Below is a small trained network, with its code and all its weights. Each question gives an input and a class and asks what happens when units are switched off, that is, made to give their printed mean instead of their output.

import numpy as np


def w(rows, s, z=0):
    codes = np.array(rows[::2]) - 128.0
    scale = np.full(codes.shape[1], s)
    scale[-1] = z or s
    return codes * scale


def norm(h):
    return h / np.sqrt((h * h).mean(-1, keepdims=True) + 1e-5)


def f(y):
    return y / 2 * (1 + np.tanh(0.7978845608 * (y + 0.044715 * y**3)))


def log_softmax(a):
    a = a - a.max(-1, keepdims=True)
    return a - np.log(np.exp(a).sum(-1, keepdims=True))


def net(x, mask):
    res = np.array(x, float).reshape(1, 8) / 4 @ E
    u = 0
    for l in range(2):
        y = f(norm(res) @ A[l][:, :-1].T + A[l][:, -1])
        res = res + np.where(mask[u : u + 13], y, B[l][:, -1]) @ B[l][:, :-1]
        u += 13
    return log_softmax(norm(res)[-1] @ U[:, :-1].T + U[:, -1])


A, B = {}, {}
E = w([
[222,139,162,135,126,128,126,141],'x0',
[124,80,112,48,78,171,140,137],'x1',
[111,131,143,167,82,75,110,54],'x2',
[215,80,90,87,26,136,79,51],'x3',
[113,123,54,193,155,152,87,153],'x4',
[105,46,252,81,142,139,132,139],'x5',
[171,93,146,121,169,48,88,99],'x6',
[119,229,165,83,202,153,65,65],'x7',
],0.0035)
A[0] = w([
[172,130,103,140,51,102,104,41,45],'0.n0',
[138,134,127,90,123,106,161,143,133],'0.n1',
[79,132,127,110,166,135,145,186,120],'0.n2',
[145,144,80,205,203,115,97,109,5],'0.n3',
[89,161,161,147,125,116,131,128,82],'0.n4',
[176,121,119,86,164,31,169,172,36],'0.n5',
[134,139,56,154,121,123,161,136,71],'0.n6',
[192,79,65,106,77,169,141,163,57],'0.n7',
[105,120,140,130,118,152,87,136,113],'0.n8',
[66,152,167,151,113,109,184,207,30],'0.n9',
[2,131,91,77,80,167,129,108,12],'0.n10',
[141,86,211,63,140,147,117,128,64],'0.n11',
[158,253,93,85,170,197,97,141,24],'0.n12',
],0.0076,0.003)
B[0] = w([
[192,156,141,175,89,86,124,74,245],'0.n0',
[107,119,96,155,138,117,117,128,140],'0.n1',
[147,145,145,139,75,109,125,55,206],'0.n2',
[57,141,107,183,107,121,61,145,190],'0.n3',
[168,95,102,169,148,130,115,157,141],'0.n4',
[77,84,70,83,126,85,147,99,153],'0.n5',
[140,112,171,83,155,143,103,138,180],'0.n6',
[168,80,75,157,106,153,122,195,240],'0.n7',
[130,131,156,101,138,124,177,145,133],'0.n8',
[161,115,151,211,148,59,176,131,199],'0.n9',
[73,63,81,164,160,177,143,44,214],'0.n10',
[122,99,141,135,197,112,32,136,191],'0.n11',
[184,187,62,97,248,140,177,131,252],'0.n12',
],0.012,0.003)
A[1] = w([
[103,75,160,100,145,174,142,95,149],'1.n0',
[157,132,164,116,79,77,77,108,160],'1.n1',
[177,217,161,90,14,106,127,73,26],'1.n2',
[122,102,231,26,158,146,71,164,25],'1.n3',
[43,127,166,101,102,206,185,91,95],'1.n4',
[153,105,101,80,31,193,141,255,7],'1.n5',
[111,167,126,134,160,95,129,69,97],'1.n6',
[83,153,236,141,96,131,210,180,89],'1.n7',
[131,242,131,25,160,171,188,149,38],'1.n8',
[32,243,139,151,94,149,45,193,16],'1.n9',
[53,100,97,89,113,178,164,111,102],'1.n10',
[127,139,70,156,92,135,183,130,132],'1.n11',
[61,92,120,59,107,64,162,157,50],'1.n12',
],0.0092,0.0018)
B[1] = w([
[95,154,166,123,136,160,132,111,171],'1.n0',
[123,179,116,113,124,172,117,103,217],'1.n1',
[117,140,34,131,71,108,105,38,206],'1.n2',
[85,179,229,76,152,106,35,120,178],'1.n3',
[116,67,123,113,138,154,174,78,150],'1.n4',
[210,21,147,108,70,157,87,231,253],'1.n5',
[127,108,127,103,85,163,134,185,244],'1.n6',
[161,164,162,191,93,64,145,125,139],'1.n7',
[201,172,93,151,223,183,150,140,224],'1.n8',
[9,132,82,130,71,160,157,193,169],'1.n9',
[123,85,162,144,134,134,177,97,170],'1.n10',
[118,131,188,74,144,146,83,129,224],'1.n11',
[151,181,126,45,108,120,186,125,138],'1.n12',
],0.015,0.0034)
U = w([
[69,48,164,145,157,204,198,35,116],'0',
[2,159,82,162,99,155,131,213,131],'1',
[177,193,70,135,252,205,166,159,186],'2',
[123,140,117,34,113,61,202,132,5],'3',
[85,164,227,70,167,129,26,114,199],'4',
[159,166,52,124,51,137,82,20,154],'5',
[204,24,134,113,70,170,89,210,178],'6',
[140,133,204,228,115,46,193,148,128],'7',
],0.01,0.002)

Each question gives the input, the list of numbers given to net, and the class t.
The units are the neurons (one row each of A and B). Each row of codes is followed by its name. A weight is (code - 128) times the scale printed after its matrix; where a second scale follows, it is the last column's (A, B and U).
mask holds one flag per neuron, layer by layer. A switched-off neuron (its flag False) gives its mean, the last column of its row in B, instead of its output. The means were averaged over made-up inputs and are rounded, as every weight is.
A unit's drop is (log p(t) with every unit on - log p(t) with that unit switched off) / (log p(t) with every unit on - log p(t) with every unit switched off).
The circuit of an input: a set's keep is (log p(t) with only the set's units on - log p(t) with every unit switched off) / (log p(t) with every unit on - log p(t) with every unit switched off). Starting from the 12 units with the biggest drops (on a tie, the unit counted first), units are removed one at a time, each time the one whose removal leaves the highest keep (on an exact tie, the one counted first), for as long as the keep stays at least 0.8.
circuit, biggest first: the units of the circuit, biggest drop first
most important unit: the unit with the biggest drop
k most important neurons: the k neurons with the biggest drops, biggest first
k most important neurons of layer l: the k neurons of layer l with the biggest drops, biggest first
input [3,7,7,-3,-8,-2,7,-2], class 5: most important neuron	0.n0
input [7,1,7,4,-5,6,1,-1], class 4: circuit, biggest first	0.n11, 1.n3
input [8,1,2,-8,8,-5,-7,-7], class 7: 2 most important neurons	0.n9, 1.n7
input [2,-6,3,6,3,-4,1,-7], class 5: circuit, biggest first	0.n0, 1.n2
input [0,5,3,-1,-8,-3,4,-5], class 3: 4 most important neurons	0.n5, 1.n12, 0.n2, 0.n1
input [-2,4,7,0,3,5,-1,5], class 0: 3 most important neurons	0.n10, 1.n4, 0.n6
input [2,-5,7,5,2,1,-4,-7], class 5: 2 most important neurons	0.n0, 1.n2
input [5,-5,4,0,4,4,4,-3], class 1: 2 most important neurons	0.n3, 0.n2
input [-7,-6,-1,4,2,-3,8,-1], class 1: 2 most important neurons	0.n3, 1.n9
input [-3,-7,-6,-6,4,-2,5,5], class 1: circuit, biggest first	0.n3, 1.n9
input [4,-7,-4,-4,5,-7,-1,-5], class 1: 2 most important neurons	0.n3, 1.n9
input [4,8,-6,1,-7,1,6,7], class 4: 2 most important neurons	0.n11, 1.n3
input [-5,6,-6,-7,-4,-4,-3,-5], class 0: 2 most important neurons of layer 0	0.n10, 0.n0
input [5,2,-2,-2,-7,5,-4,4], class 4: most important unit	0.n11
input [-8,0,-1,-6,-8,-2,-7,-6], class 0: 3 most important neurons	0.n10, 1.n4, 0.n0
input [-7,-7,6,2,-2,6,-2,2], class 0: 2 most important neurons	0.n6, 0.n10
input [2,-1,0,8,-3,6,7,6], class 4: 2 most important neurons of layer 0	0.n11, 0.n2
input [-2,2,-6,-5,2,0,-5,-4], class 7: circuit, biggest first	0.n9, 1.n7
input [6,4,-2,7,-6,-1,-8,4], class 2: 4 most important neurons of layer 0	0.n12, 0.n2, 0.n3, 0.n4
input [-6,-4,1,-7,-8,-7,0,-6], class 7: circuit, biggest first	0.n9
input [-6,3,-2,-3,-6,1,-2,-8], class 0: 2 most important neurons of layer 0	0.n10, 0.n0
